(in the rows, 128 means zero)
Each row of numbers belongs to one of the things below and depends on some of the facts about them. Some rows are named. Which thing is each other row?

How the things are related:
babok | ξ grunar,gemuk | Θ 286
badri | ξ govosem | Θ 75
balu | ξ tregren | Θ 286
bedak | δ vofos,tipal,vestokil | ξ stosus,lokek | Θ 941
begron | δ plobri,datram,zivin | ξ zeli | Θ 726
benir | ξ kigri | Θ 75
betrar | ξ kososto | Θ 575
bipodro | δ nufata,brestel | ξ ragor | Θ 39
bopek | δ vofos | Θ 75
bovuvum | ξ tivul,kleziplek,sketra,mevo | Θ 75
brasten | δ draskek | Θ 75
brestel | δ fugrem,skezadar | Θ 286
briplibrer | ξ drizo,nitri | Θ 177
bustun | δ kligre,lokek | ξ zetipi | Θ 726
dadre | ξ zame,bedak,kigri | Θ 941
dastepler | ξ drozu,pepen | Θ 75
datram | δ pepak | ξ fudres | Θ 726
dilos | ξ flomam | Θ 39
drafe | ξ klugam,feba,drotral | Θ 941
dragik | δ truplatro | ξ flomam,rure,flutor | Θ 75
draskek | δ vofos,pastu | Θ 726
drastan | Θ 75
draven | ξ plenim | Θ 75
driseflu | δ vofos | ξ laklufor,nube | Θ 75
drizo | δ zivin | ξ nitri | Θ 941
drodan | δ pepak,seple,gretri,nitri | ξ vako | Θ 75
drotral | δ nepos,vofos,pastu,zivin,gemuk | ξ gubrol | Θ 941
drozu | Θ 75
dubodon | δ draskek | ξ vebriklem | Θ 286
dudar | ξ muser,zetipi | Θ 39
dumeke | Θ 726
duvi | δ ragor | Θ 75
fasu | δ pagrul,letrol | ξ saklek | Θ 39
fatrefla | δ nafon,zivin | ξ tifil | Θ 75
feba | Θ 575
febra | Θ 726
fiflor | δ nepos,klaskal | ξ draven | Θ 75
firas | δ geskograr,datram | ξ plogol,loplen,mabrudim | Θ 286
flafledrul | ξ vuklum,skitra | Θ 941
flagor | ξ klifastek,drastan | Θ 75
flanum | Θ 726
flapaske | δ tugro | Θ 177
flomam | Θ 286
flutor | ξ tifil,stoplek | Θ 286
fopu | ξ stosus | Θ 726
fudres | δ gubrol | ξ kobrur,betrar | Θ 726
fugrem | δ pepak,flapaske,vofos | Θ 726
futun | ξ plenim,kososto,gemuk | Θ 726
gageto | δ vofos,duvi | ξ grubri,loplen | Θ 75
gedres | δ nepos | ξ tatun | Θ 75
gemuk | δ vofos | ξ tregren | Θ 726
geskograr | δ pepak,truplatro,mitoklas | ξ skegrok,zubru | Θ 39
gote | δ vofos,tugro | ξ nube | Θ 726
gotrok | ξ brestel | Θ 575
govosem | ξ gemuk | Θ 941
grabrebras | ξ loplen | Θ 286
gralun | ξ fasu | Θ 177
gregratak | δ klaskal,zivin | ξ silin,zagi,pleklo | Θ 941
greklem | δ truplatro,sibral,skezadar,pastu | Θ 286
gretri | δ silin,gote | Θ 941
grigra | δ fopu,gemuk | ξ trepesar | Θ 575
grinostik | ξ tatun | Θ 286
grogun | ξ briplibrer | Θ 941
grubri | Θ 75
grunar | δ pepak,datram | Θ 75
grupo | δ duvi,begron | Θ 726
gubrol | Θ 39
gupe | δ truplatro,zivin | Θ 941
kebrupir | ξ zesur,tralos,grogun | Θ 575
kegre | ξ bopek,badri,lokek | Θ 39
kerok | ξ zesur,loplen,vubror | Θ 575
kigri | ξ brestel | Θ 75
kiren | δ saklek,sedal | Θ 75
klaskal | δ pebe | ξ kogras | Θ 75
kleziplek | Θ 75
klifastek | δ dumeke | Θ 75
kligre | δ trepar | Θ 726
klilil | δ datram,pastu,gote | ξ briplibrer,zubru | Θ 39
klodros | δ supon,vofos,truplatro | ξ meklan,pame | Θ 177
kloplibar | δ vofos,makim | ξ saklek | Θ 75
klugam | δ firas,stodro | ξ flutor | Θ 286
kobrur | δ geskograr | ξ flomam,draven | Θ 75
kogras | ξ gotrok | Θ 941
kolustim | ξ briplibrer,kleziplek | Θ 726
kososto | δ gubrol | ξ pepen | Θ 726
kuflu | ξ feba,zudrer | Θ 75
laklufor | ξ grubri | Θ 177
lape | δ flomam,draskek | ξ dadre,pekledas | Θ 75
leflu | ξ flapaske | Θ 941
letrol | δ pepak,datram | Θ 726
leze | Θ 75
lokek | ξ dastepler,grubri,skezadar | Θ 575
loplen | ξ kleziplek,triles | Θ 39
lotebre | ξ stupan,vagrubrak | Θ 39
lukim | δ draskek,traker | Θ 75
mabrudim | δ pastu | Θ 726
makim | δ dumeke,silin,vofos | ξ pleklo,mevo | Θ 75
maren | δ leze,nitri,gote,vestokil | Θ 286
meklan | δ kobrur,gote | Θ 177
mevo | δ vofos,tugro,zivin | ξ grubri | Θ 726
mitoklas | δ vofos | ξ tatun | Θ 75
muplun | δ draskek,nitri | Θ 941
muser | Θ 726
muzek | ξ drozu,kigri | Θ 75
nafon | δ pepak,trepar | Θ 941
nepos | δ truplatro,pastu | Θ 286
nitri | δ vofos | Θ 39
nube | δ leze,skezadar | ξ drizo | Θ 726
nufata | δ truplatro,rasom,nitri,mevo | Θ 941
nugra | δ vofos,stupan | Θ 726
pagrul | ξ grubri | Θ 941
pame | ξ flanum | Θ 726
pastu | δ pepak | ξ saklek | Θ 177
pebe | δ vofos,draskek | Θ 286
pekledas | δ vofos,seple | ξ plobri,grunar | Θ 75
pepak | δ vofos | Θ 75
pepen | δ meklan | Θ 75
plekik | ξ flutor,trepar | Θ 286
pleklo | ξ zesur | Θ 286
plenim | Θ 75
pliki | δ gemuk | ξ fiflor | Θ 941
plobri | δ pepak,votroklis | Θ 726
plogol | ξ kleziplek,gotrok | Θ 75
plubim | δ supon,trepar | ξ grogun | Θ 39
plutrel | δ gubrol,pastu | Θ 177
ragor | ξ plenim | Θ 286
rasom | δ kligre,pepak,trote | Θ 75
robril | δ pepak,vofos | ξ vanem,trabu | Θ 726
rore | ξ grogun,vubror | Θ 575
rure | ξ ragor,stosus,tivul,stodro | Θ 941
saklek | δ truplatro,trepar | Θ 75
sedal | δ greklem | Θ 75
sene | ξ dumeke | Θ 726
seple | Θ 941
sibral | ξ klilil | Θ 177
silin | δ truplatro,gemuk | Θ 177
skefir | Θ 75
skegrok | ξ fiflor | Θ 75
skemoti | δ pastu | ξ plogol | Θ 75
skeplus | ξ flutor | Θ 941
sketra | ξ dastepler | Θ 575
skezadar | δ truplatro,trote | ξ drizo | Θ 75
skitra | δ bopek,plogol,tipal | ξ trulis,gotrok | Θ 941
statrus | δ pastu | ξ firas,grabrebras | Θ 575
stiklok | δ vuklum,taplol | ξ betrar | Θ 726
stodro | δ skezadar | Θ 575
stoplek | δ pastu | Θ 575
stosus | δ nepos,kligre | Θ 726
stupan | ξ trozen | Θ 75
suklu | δ pebe,mitoklas,gote | Θ 575
supon | δ dumeke,datram,trepar,pastu | Θ 75
taplol | δ kososto | Θ 575
tatun | δ nube | ξ skezadar | Θ 75
tifil | ξ fopu | Θ 726
tipal | δ ragor,votroklis | ξ fasu | Θ 75
tivul | ξ muzek | Θ 286
togrol | δ datram | Θ 75
trabu | ξ zeli | Θ 726
traker | ξ klugam,febra | Θ 286
tralos | Θ 75
traskuzar | δ truplatro,pekledas | Θ 75
tregren | ξ kleziplek | Θ 726
trepar | ξ zame,brasten,pepen | Θ 39
trepesar | ξ trote | Θ 75
trezil | δ draskek | ξ kleziplek | Θ 39
triles | ξ drozu | Θ 75
trote | δ datram | Θ 726
trozen | Θ 286
trulis | δ kligre,draskek | Θ 726
truplatro | δ vofos | Θ 575
tudron | ξ febra | Θ 75
tugro | ξ vestokil | Θ 575
tumam | ξ vebriklem | Θ 575
vagrubrak | δ truplatro,pastu,trote | Θ 75
vako | δ trepar,nitri | ξ pekledas | Θ 75
vanem | δ pepak,grupo,nugra | Θ 177
vebriklem | ξ kogras,trulis | Θ 75
veflatar | δ gralun,klaskal | Θ 75
vestokil | δ truplatro,mitoklas | ξ loplen | Θ 75
vofos | ξ drozu,supon | Θ 177
votroklis | δ trote | ξ skefir | Θ 75
vubror | ξ saklek | Θ 286
vuklum | δ drizo | ξ gupe,flagor | Θ 39
zagi | Θ 575
zame | δ pepak,vako | ξ ragor | Θ 39
zastil | ξ febra | Θ 726
zefe | ξ seple,skefir | Θ 286
zeli | Θ 286
zesur | δ plobri,gretri,traker,skezadar,gote | Θ 75
zetipi | Θ 177
zifli | ξ zame | Θ 75
zipam | δ gupe,gubrol | Θ 39
zivin | δ vofos | Θ 75
zona | δ flapaske | ξ klifastek | Θ 941
zubru | Θ 177
zudrer | ξ bipodro | Θ 286

Some things and their rows:
robril: [ 95  97 100 162 102 114 104 108 118 147 159 123 149 124 134 127  80 115
 149 134  98  89 135 110 162 135 179]
greklem: [105  71 114 146 125 122 117 134 128 138 219 105 106 177 124 120 152 101
 156  84  90  84  89 168 138 128 150]
pekledas: [ 94 152  99 128 114 152 152 135 111 134  90 160 156  86  92 132  86 169
 144 113 174 129 136  99 104 137 124]
klaskal: [123 157 136 120 137 162 155 103  94 129  77 163 100  96 138 168  75 129
 149 118 195 164  95 141 131 137 125]
fudres: [ 98  73 141 140 109 137 136  93 133 110 172 129 139 115  90  77 126 155
 106 128 113 157 125 152 157 118 162]
kebrupir: [138 190 160 146 126 147  71 120 156 135 100 146 132 117 227 157 140 124
  94 128 118 170 214 118 127 115 104]
brestel: [115 104 118 121 153 116 129 173 107 134 179 115 111 231  58 108 175 112
 116 100 117  36  66 177 115 126 118]
drizo: [ 90  93 118 124  84 122 122 107 132 106 142 127 118 173 115  55 161 118
  83 121  95  70 121 166 229 134 133]
trulis: [110  87 122  72 153 138 171 151 114 131 153 136  94 178 100 154  99  80
 190 133 119 126  80 171 100  88 143]
leflu: [167 125 141 162 113 117  91 131 132 112 164 113 108 143 136 114 134  85
 119 162 106 120 126 146 153 109 152]
kleziplek: [155 164 147  72 150 124 190 178 133 124  72 158 124 101  99 132 133 136
 126  93 161 142 122 104 124 125  97]
trabu: [180 128 131 147 118 111 127 133 128 118 141 122 115 118 112 114 116  88
 133 151 116 138 127 132 149 120 141]
fugrem: [115  99 101 139 106 109 128 122 113 145 149 115 143 143  99 136  93 108
 143 131 107  79 126 130 155 136 158]
kegre: [112 180 145 143 136 129 105 143 128 122 123 114 127  81 133 102 154 160
 111 150 120 147 113  83 131 113 144]
vubror: [155 148 143 130 146 103 125 178 148 119 173 106  73 202 157  78 180  88
 109 113  87  53 101 157 171 127 124]
drafe: [181 116 155 164 163 114 108 104 138 107 168 104 120 160 138 122 131 103
  99 187 105 124 149 151 104 117 142]
muplun: [103 104  85 133 116 123 130 133 143 130 167 113 101 184 152 129  98  77
 183 152  93 107 127 141 123  95 144]
silin: [ 99 116  84 107 112 114 104 104 144 125 111 108 115 201 165 108 191 133
 112 136  92 102 109 136 150 124 115]
grinostik: [133 158 140 172 127 124  89 168 136 107 195 114  91 187 135  67 177 112
 108 130  97  68 106 151 157 115 133]
gralun: [144 163 115 135 124 124  75  85 153 104 119 106  80 181 220  98 182 105
 109 172  98 156 123 151 163 117 119]
tumam: [181 165 152 135 145 155  72 113 124 132 105 171 138 131 161 175 149 125
  86 118 166 202 148 145  89  90 104]

Rows to name:
No name comes twice in this set of rows, the named rows included.
[ 85 106 144 133 161 144 141  90 120 146 119 137 169  68 126 164  81 186
 132 127 153 173 154 101  72 154 149]	dragik
[110  96 111 151 108 129 124 114 116 118 200 103  80 203 133  95 158  90
 156 105 119  86  76 206 163 147 125]	nepos
[105 135  76 140 106 148 115  98 143 144 115 164 163 142 193 154  83 140
 147 118 141 170 182 111  95 107 110]	suklu
[138 190 148 113 145 137 134 141 103 133  56 163 132 102 116 158  96 144
 108 119 178 107 125 116 134 155 107]	plogol
[146 130 143 115 116 108 124 163 146 112 141 109  99 175 134  88 164  78
 115 145  77  86 136 137 179 120 123]	grogun
[159 151  90 169 138 112 110 145 116 100 160 106 103 236  60  49 176 126
  78 134 151  18  93 175 123 159  81]	ragor
[ 94 134 106 147 158 140 120 148 119 122 197 124  60 227 145 118 123  86
 166 131 120  79  64 187 112  94 147]	dubodon
[ 97  79 111  99 117 132 171 117 131 157 125 147 162  52 117 182  80 150
 187  74 134 177 117  84 119 143 155]	vagrubrak
[124 178 173 132 162 148 118 142 129 136  96 141 137  60 149 144 108 155
 114 138 141 160 160  96 111 123 137]	bovuvum
[146 139 109 142  80 159  89  74  99 135  94 125 141 145 149 187 161 105
 128 120 171 181 180 184 121 173  61]	truplatro
[119 143  78 167 107 128 123 138 124 118 186 117  71 218 165  85 121  81
 159 127 122  60  78 169 146 137 123]	pebe

The same things again, as new rows of numbers:
Some things and their rows:
plutrel: [168 159 138 133 128 111 122 116 150 174  89 125  79 149 143 142 164 129
 145 122 173 142 139 190 184  79 117 140 100  71 113 162 118  94 127 139
 141 132 125  85 150 136 161  91 122 120 160  68 144]
zetipi: [147 148 136 124 150 159 138 141 109 148  98 101  81 155 175 138 182 126
 152 130 168 134 127 139 190 134 157 151  88  57 124 169 101 138  87 131
  73 144 148  97 132 141 144  95 141 123 141 108 119]
zubru: [142 153 136 123 155 165 141 135 110 148  97 103  85 163 178 144 179 113
 154 134 161 140 128 149 188 139 154 156  99  59 120 171  97 126  86 153
  78 151 143  87 148 144 151  91 140 116 142 106 114]
grinostik: [115 104 158 133 160 139 126 112  79 136 122 140 124 131 132 112 172 125
 119 142 146 121 121 105 181 149 148 165 124 100 112 135 119 129 117 164
 105 152 138 118 138 128 146 146 124  92 137 125 119]
firas: [156 121 157 154 125 119 132  95 122 129 138 156 155 150 122 126 189 129
  95 135 146  93 111 150 151 110 124 148 100 110 119 130 156 129 141 120
 107 146 120 142 138 138 118 144 108  93 153 108 140]
grabrebras: [114 106 144 134 160 166 126 128  88 136 123 139 144 130 149 110 172 135
 114 130 146 117 106 100 172 138 156 173 114  92 126 134 130 131 130 152
  84 146 127 116 123 135 137 144 131  99 167 118 127]
nitri: [146 177 172 126 109  98 127 153 127 112 181 172  58 111 169 129 136 138
 126 152 132 131 130 189 152 141 100 118 119  71 161 180 114 123 111 144
  59 182 150  89 159 133 126 140 103  95 124 143 113]
trezil: [146 160 144 160 126 117 107 139 121 164 156 171  73  96 183 108  81 132
 130 138 152 111 134 142 143 112 106  93 110  89 152 160 143 107 140 134
 110 165 101  74 133 140 155 122 124 115 170 133 122]
bipodro: [175 136 137 158 122  88 110 136 127 163 152 163  80 140 180 124 137 138
 109 142 160  73 157 167 138 103 100 112  98 103 137 171 150  96 129 109
 116 162 128 129 129 148 131  99 125  90 129 102 108]
fugrem: [139  62 154 150  97  97 112 108  90 138 209 180  98 109 122 112 142 183
  70 149 123  71 146 115 120  87 113 109 123 141 140 134 128 125 152 117
 122 163 140 150  99 140 116 163 122  97 108 116 124]
letrol: [140  77 146 163  90 100 120 108  94 132 204 178 114 107 127 111 169 190
  69 153 141  68 139 115 129  94 110 122 139 142 142 129 121 127 147 120
 111 159 139 159 109 136 115 172 114  86 106 108 127]
kligre: [101 122 142 154  89  82 125 102  98 123 200 193  87  69 143  88 115 188
  65 125 146 119 131  97 137 125 104 118 164 130 171 124 105 145 137 150
  95 179 134 131 127 132 113 213 100  91 130 133 140]
benir: [102 156  95 158 111 176 115 135  70 149 154 111 130 113 149 107 131 137
  91 154 127 119 108 112 159 112 141 131 125 113 107 106 103 158 115 108
  97 151 135 126 121 133 146  91 145 104  91 131 107]
drastan: [108 137 110 148 103 168 124 145  81 143 151 112 116 128 145 107 130 156
  98 155 124 120 123 111 170 113 138 131 129 115 123 118  87 161 115 106
  93 159 156 131 119 133 148  96 148 112  90 128 107]
fiflor: [122 116 102 153  93 115 108 126 114 169 146 116  85 136 133 112  57 138
  72 127 117 136 145 146 132  68 115  95 121 129 123 119 112 117 149 115
 145 163 137 111 131 150 152  83 147 117 117 107 126]
lukim: [136 131 121 160  87 125 118 106 110 162 169 110  93 140 125 112  53 138
  79 140 118 118 131 125 131  83 123  78 110 135 126 115 107 141 144  99
 139 169 132 121 126 148 156  93 150 129 115 126 125]
drozu: [ 97 134  99 143 109 188 117 155  83 143 155 105 141 138 173 122 124 136
  88 158 127 130 117 121 162 117 148 138 132 118 129 119 100 145 119 115
  75 164 137 115 132 144 137  84 144 107 103 120 100]
stupan: [127 147 127 142  97 136 132 161  97 112 169 129  78 118 122 107 124 145
  78 136  99 120 106 159 144  96 122 109 110 100 117 121  95 161 122  98
  86 163 173 133 120 139 122 104 138 119  87 143 121]
kloplibar: [143 111 119 168  92 142 119 124 111 145 165 123  89 139 113 106  89 136
  82 137 104  94 119 157 131  63 110  83 107 124 110 125 121 143 155  94
 140 163 141 125 106 153 146  81 154 137 108 122 131]
drizo: [124 133 147 122 101 116  89 166 105 143 180 180  68  89 152 126 150 166
 130 175 122 139 148 190 165  86  96 120 154  90 139 169  99 100 130 156
 110 153 139  82 131 120 156 113 116  94 105 100 103]
seple: [145 168 144 139  96 106 124 167 109 117 191 172  46  86 171 108 146 169
 106 139 128 109 127 166 138 117 102 104 126  84 158 168 103 142 105 115
  53 177 163 112 120 132 114 135 120 108 100 140 114]

Name these rows:
No name comes twice in this set of rows, the named rows included.
[125 158 126 155 153 150 102 144  88 147 143 169  90  93 191 100 162 133
 137 160 165  98 123 137 178 136 121 145 131  82 136 166 137 128 108 146
  87 154 122 106 133 128 154 110 128  84 128 124  97]	kegre
[133 136 132 157  95 132 109 118 102 138 175 130  94 132 103 125  95 117
  87 153  99 114 116 167 124  81 108  86 111 114  96 125 121 139 140 109
 138 160 138 105 132 145 149  89 138 118  93 129 118]	driseflu
[122 245 155 122 153 114 160 185 131  74 119 147  25  74 164 126 182 106
 129  70 126 176  80 219 147 140 121 138  85   9 125 176 112 153  77 144
  21 156 174  79 155 138  89 134 105 116 137 159 150]	vofos
[135  58 188 127 162  95 119 122 124 141  95 137 138 174  85  97 131 115
  94 101 118 124 118 120 182 121 149 164  74 102  91 103 140 111 168 128
 142 135 156 132 130 133 143 138 132 103 184 126 146]	grigra
[151 122 115 163  73 133 127 110 124 151 168 117 135 167 125 135 123 141
  70 154 125  97 135 159 131  74 116 104 104 134 121 117 122 135 145  82
 123 158 135 140 127 153 129  79 135 115  98 100 118]	grunar
[127 131 131 143 100 141 122 160 100 125 181 120  87 131 126 124 104 123
  81 143  90 124 120 163 129  85 121  95 102 111 112 130 107 140 130 101
  90 166 163 118 122 145 124  86 144 119  93 133 111]	bopek
[113 101 146 137 156 131 124 118  82 134 116 147 114 128 134  91 170 145
 114 125 155 111 114  94 179 140 148 173 118  93 117 131 121 140 119 146
 100 145 149 129 120 126 136 147 128  96 137 126 127]	zefe
[157 155 129 154  86  97 109 131 119 151 180 173  72 105 164 111 139 162
 107 155 154  96 144 167 146  89  92 105 130 106 144 157 119 115 129 116
 109 166 131 118 128 137 136 122 115 104 111 110 116]	nafon
[124  87 151 155  84 104 115  99 103 172 199 169 110  98 146 104  73 191
  73 135 140 101 160  70 119 100 121  97 130 146 163 111 113 115 161 127
 131 160 108 116 114 138 137 185 120 106 148 121 129]	trulis
[145  66 157 162 103  90 109 103  88 148 199 182  92  97 111 105 137 185
  72 147 123  59 147 109 115  73 109  99 120 138 126 128 127 118 158 117
 143 154 134 146  95 141 125 166 125 104 118 115 125]	robril
[114 145 187 105 140  64 150 142 140  72 101 171 120 150  91  89 164 129
  81  72 125 159  90 160 183 155 119 184 111  85 128 108 124 148 137 143
  70 159 182 134 168 126  90 189  94  78 164 145 167]	truplatro
[105  82 178 101 158  97 101 154 126 123  79 160 145 147  88  89 179 140
 103 103 131 164 115 149 220 113 141 212 122  95  97 103 117 103 164 161
 126 121 159 120 139 110 142 141 115  76 178  99 154]	taplol
[116 142 100 173 100 128 114 110 104 169 156 114  92 115 131 104  42 123
  80 130 119 122 131 116 128  86 122  81 110 130 118 110 123 133 146 109
 146 162 119 109 128 153 157  94 146 126 121 133 128]	lape
[181 137 155 154 106  91 104 104 133 165 163 169  84 144 154 134 139 128
 125 168 161  91 152 182 157  93  91 105 113 100 132 173 145  98 137 129
 138 161 117 112 151 143 158 104 118  94 134 100 111]	klilil
[ 92  91 143 135 122  98 110 151  76 121 194 179  76  70 148 102 138 177
  71 128 110 107 136 106 125 120 120 123 148 121 142 137 107 117 135 152
  90 164 150 128 109 136 104 183 114  80 106 133 121]	fopu

Now the same things, written a new way:
Some things and their rows:
zipam: [121 104 156 119 110 169 102 163  87 193 141 202 163 146 117  84 153 129
 143 128 182 129  94 166  97 206 151]
kegre: [134  86 147 136 126 168 104 144 104 197 133 203 183 151 133  80 168 131
 162 127 190 117 118 157  83 199 158]
zetipi: [134 122 142 139 126 174 100 156 132 121 100 152 210 129 164 113 105 143
 147 126 191 118 104 110  98 215 120]
grogun: [155 155 114 137 126 185 115 119 113  94 106 132 208 123 160 104 129 135
 156 124 195 117 115  99 103 189 132]
muzek: [113 137 123 146 154 162 112 121 137 141 114 130 175 162 170 120 120 149
 150 159 187 123 117  90 104 182 123]
trepesar: [121 135 125 146 133 157 118 128 137 133 111 129 177 155 161 116 110 149
 134 158 190 138 111  90 105 177 123]
kleziplek: [115 141 114 138 152 167 121 114 123 135  93 130 167 161 169 115 106 145
 145 159 181 108 112  97  99 183 125]
bovuvum: [119 136 119 153 153 154 111 121 129 139 117 125 173 164 170 120 137 156
 150 158 199 128 123  86 107 184 133]
sketra: [125 126 141 138 134 172 118 125 116 159 118 156 189 140 159 110 142 119
 168 129 183 114 123 125 109 177 138]
pliki: [140 162 137 126 141 182  96 134 107  92 127 123 189 125 157 119 146 135
 154 124 192 137 112 112 140 194 121]
kiren: [112 156 130 133 130 160 104 138 121 133 121 124 157 153 148 120 114 154
 130 155 187 141  99  97 120 187 128]
skezadar: [113 166 130 122 141 169 112 130 120 110 111 126 139 153 128 132 117 180
 118 149 202 122 110 114 116 188 159]
traker: [109 130 127 155 144 133 115 132 146 146 100 121 172 165 175 135 119 155
 136 160 199 142 117  88 106 178 129]
tipal: [108 147 124 134 119 163 106 140 114 134 119 115 154 158 154 115 124 151
 143 161 202 133  91  89 129 192 133]
ragor: [102 132 128 148 153 145 120 129 141 146  84 123 161 168 177 130 112 147
 136 161 184 123 115  99 107 178 123]
grupo: [118 158 129 125 114 165 119 118 104 157 142 144 153 151 127  96 139 132
 138 145 176 143 100 120 123 164 135]
nugra: [136 143 115 103 112 163 121 115 109 152 144 147 141 160 129 107 122 122
 162 144 180 165 115 127 122 168 122]
gageto: [125 145 110 116 145 156  93 125 116 131 118 123 140 168 156 135 117 154
 173 151 202 149 119 102 123 197 123]
trozen: [108 135 124 146 133 140 120 130 146 146  99 123 169 162 164 129  94 160
 128 163 189 129 109  89  99 180 124]
flagor: [120 141 125 149 136 154 117 129 140 140 118 135 182 155 160 119 109 158
 136 156 185 133 113  88 102 178 123]
futun: [125 133 127 138 140 160 132 105 117 160 139 144 167 160 153  94 160 129
 155 152 180 136 127 115 108 157 141]

Name these rows:
No name comes twice in this set of rows, the named rows included.
[131 140 117 141 128 162 131  99 107 158 133 149 171 156 143 100 152 136
 155 145 189 129 124 110  94 158 150]	kolustim
[106 157 135 118 150 179 110 129 125 122 122 124 142 160 141 135 119 169
 138 160 201 120 121 108 129 194 143]	vestokil
[127 106 150 128 146 169 121 142  91 131 129  99 199 110 143 110 106 167
 176 123 227 133  63 124 129 250 123]	pastu
[125 121 132 137 112 177 121 126 113 163 126 152 191 140 154 108 148 125
 172 135 200 116 124 112 112 185 152]	kerok
[119 103 157 117 127 168 102 163  88 188 131 198 159 148 128  84 168 123
 147 123 178 122  99 175 110 201 148]	bipodro
[134 173 130 128 144 192  92 130 107 105 139 134 193 126 148 114 134 142
 161 123 182 128 111  99 131 197 114]	skitra
[138 168 132 132 127 182  95 136 109 100 139 129 197 121 147 112 127 142
 150 123 184 139 103  97 129 195 115]	zona
[109 155 134 128 147 153 109 135 112 128 106 120 154 159 156 127 125 149
 132 154 187 135 102 109 129 191 127]	fiflor
[149 155 138 110 137 179 110 131  99  93 135 121 195 126 148 122 119 133
 157 128 194 156 115 118 138 207 115]	drotral
[122  96 162 116 130 172 106 152 102 178 140 189 143 137 108  82 169 148
 156 111 201 125  95 182 104 196 162]	geskograr
[122 132 162 118 147 157 142 122  74 160 128 134 189 128 135 124 126 129
 155 131 187 139 103 151 127 204 136]	stoplek
[ 86 148 123 148 152 151  98 129 124 149 113 115 136 158 149 129 116 174
 153 150 198 121  85  89 122 187 126]	firas

